Below is a small trained network, with its code and all its weights. Each question gives an input and a class and asks what happens when units are switched off, that is, made to give their printed mean instead of their output.

import numpy as np


def w(rows, s, z=0):
    codes = np.array(rows[::2]) - 128.0
    scale = np.full(codes.shape[1], s)
    scale[-1] = z or s
    return codes * scale


def f(y):
    return np.maximum(y, 0)


def log_softmax(a):
    a = a - a.max(-1, keepdims=True)
    return a - np.log(np.exp(a).sum(-1, keepdims=True))


def net(x, mask):
    res = np.array(x, float).reshape(1, 6) / 4 @ E
    y = f(res @ A[0][:, :-1].T + A[0][:, -1])
    res = res + np.where(mask, y, B[0][:, -1]) @ B[0][:, :-1]
    return log_softmax(res[-1] @ U[:, :-1].T + U[:, -1])


A, B = {}, {}
E = w([
[65,161,138,81],'x0',
[101,183,70,138],'x1',
[46,56,104,21],'x2',
[174,125,29,105],'x3',
[180,171,166,2],'x4',
[43,193,147,62],'x5',
],0.0059)
A[0] = w([
[99,181,162,227,252],'neuron 1',
[96,162,128,191,138],'neuron 2',
[153,8,146,153,152],'neuron 3',
[168,147,232,73,231],'neuron 4',
[87,9,175,120,149],'neuron 5',
[175,234,66,94,250],'neuron 6',
[132,37,67,155,142],'neuron 7',
],0.012,0.0034)
B[0] = w([
[96,65,233,127,253],'neuron 1',
[118,121,177,182,187],'neuron 2',
[243,68,146,98,218],'neuron 3',
[140,250,185,104,255],'neuron 4',
[151,38,118,38,220],'neuron 5',
[47,182,177,194,246],'neuron 6',
[157,116,46,236,203],'neuron 7',
],0.016,0.007)
U = w([
[197,117,120,134,87],'0',
[96,148,6,171,45],'1',
[45,117,130,54,163],'2',
[156,69,137,141,150],'3',
[134,117,139,138,58],'4',
[179,180,145,141,5],'5',
[101,149,227,156,237],'6',
],0.011,0.0021)

Each question gives the input, the list of numbers given to net, and the class t.
The units are the neurons (one row each of A and B). Each row of codes is followed by its name. A weight is (code - 128) times the scale printed after its matrix; where a second scale follows, it is the last column's (A, B and U).
mask holds one flag per neuron, in row order. A switched-off neuron (its flag False) gives its mean, the last column of its row in B, instead of its output. The means were averaged over made-up inputs and are rounded, as every weight is.
A unit's drop is (log p(t) with every unit on - log p(t) with that unit switched off) / (log p(t) with every unit on - log p(t) with every unit switched off).
The circuit of an input: a set's keep is (log p(t) with only the set's units on - log p(t) with every unit switched off) / (log p(t) with every unit on - log p(t) with every unit switched off). Starting from all 7 units, units are removed one at a time, each time the one whose removal leaves the highest keep (on an exact tie, the one counted first), for as long as the keep stays at least 0.8.
circuit, biggest first: the units of the circuit, biggest drop first
top k neurons: the k neurons with the biggest drops, biggest first
drop of u: that unit's drop, to one decimal
input [-4,-2,5,6,-7,5], class 1: circuit, biggest first -> neuron 7
input [3,5,5,3,-6,4], class 1: circuit, biggest first -> neuron 1; neuron 4; neuron 7
input [-8,-1,0,2,-7,6], class 3: circuit, biggest first -> neuron 4; neuron 6
input [-6,2,3,6,2,3], class 1: circuit, biggest first -> neuron 1; neuron 4; neuron 3
input [-1,3,6,8,6,-2], class 1: circuit, biggest first -> neuron 1; neuron 4; neuron 3
input [-3,8,-1,-4,-8,-6], class 3: circuit, biggest first -> neuron 4; neuron 6
input [1,-8,-3,5,4,-4], class 5: top 2 neurons -> neuron 1; neuron 4
input [0,-3,0,2,3,-3], class 5: circuit, biggest first -> neuron 1; neuron 5
input [5,3,6,1,-2,-6], class 1: circuit, biggest first -> neuron 1; neuron 7
input [6,-2,1,-2,0,-8], class 0: circuit, biggest first -> neuron 1; neuron 6
input [4,-8,0,-4,1,1], class 2: circuit, biggest first -> neuron 5; neuron 6
input [0,-3,8,-3,-4,-6], class 3: top 2 neurons -> neuron 5; neuron 4
input [4,-1,6,4,-5,-1], class 1: top 2 neurons -> neuron 1; neuron 7
input [3,-6,7,-6,-7,8], class 2: circuit, biggest first -> neuron 5
input [-6,-4,6,-2,7,1], class 2: top 2 neurons -> neuron 5; neuron 7
input [6,-5,6,7,-4,-2], class 3: top 3 neurons -> neuron 5; neuron 4; neuron 3
input [-1,-8,4,-7,4,-4], class 0: top 2 neurons -> neuron 3; neuron 5
input [-8,-8,-7,4,-7,4], class 3: top 3 neurons -> neuron 4; neuron 6; neuron 3
input [-8,1,-7,8,2,-2], class 6: top 2 neurons -> neuron 6; neuron 5
input [-6,-7,0,1,-5,-3], class 3: top neuron -> neuron 4
input [2,-5,-6,-2,-6,-6], class 3: top 3 neurons -> neuron 3; neuron 4; neuron 6
input [-1,-1,6,-6,-1,-8], class 0: top 2 neurons -> neuron 1; neuron 3
input [-8,1,-5,-6,-5,-6], class 3: top 3 neurons -> neuron 3; neuron 4; neuron 6
input [2,2,7,-7,-3,6], class 2: drop of neuron 5 -> 0.1
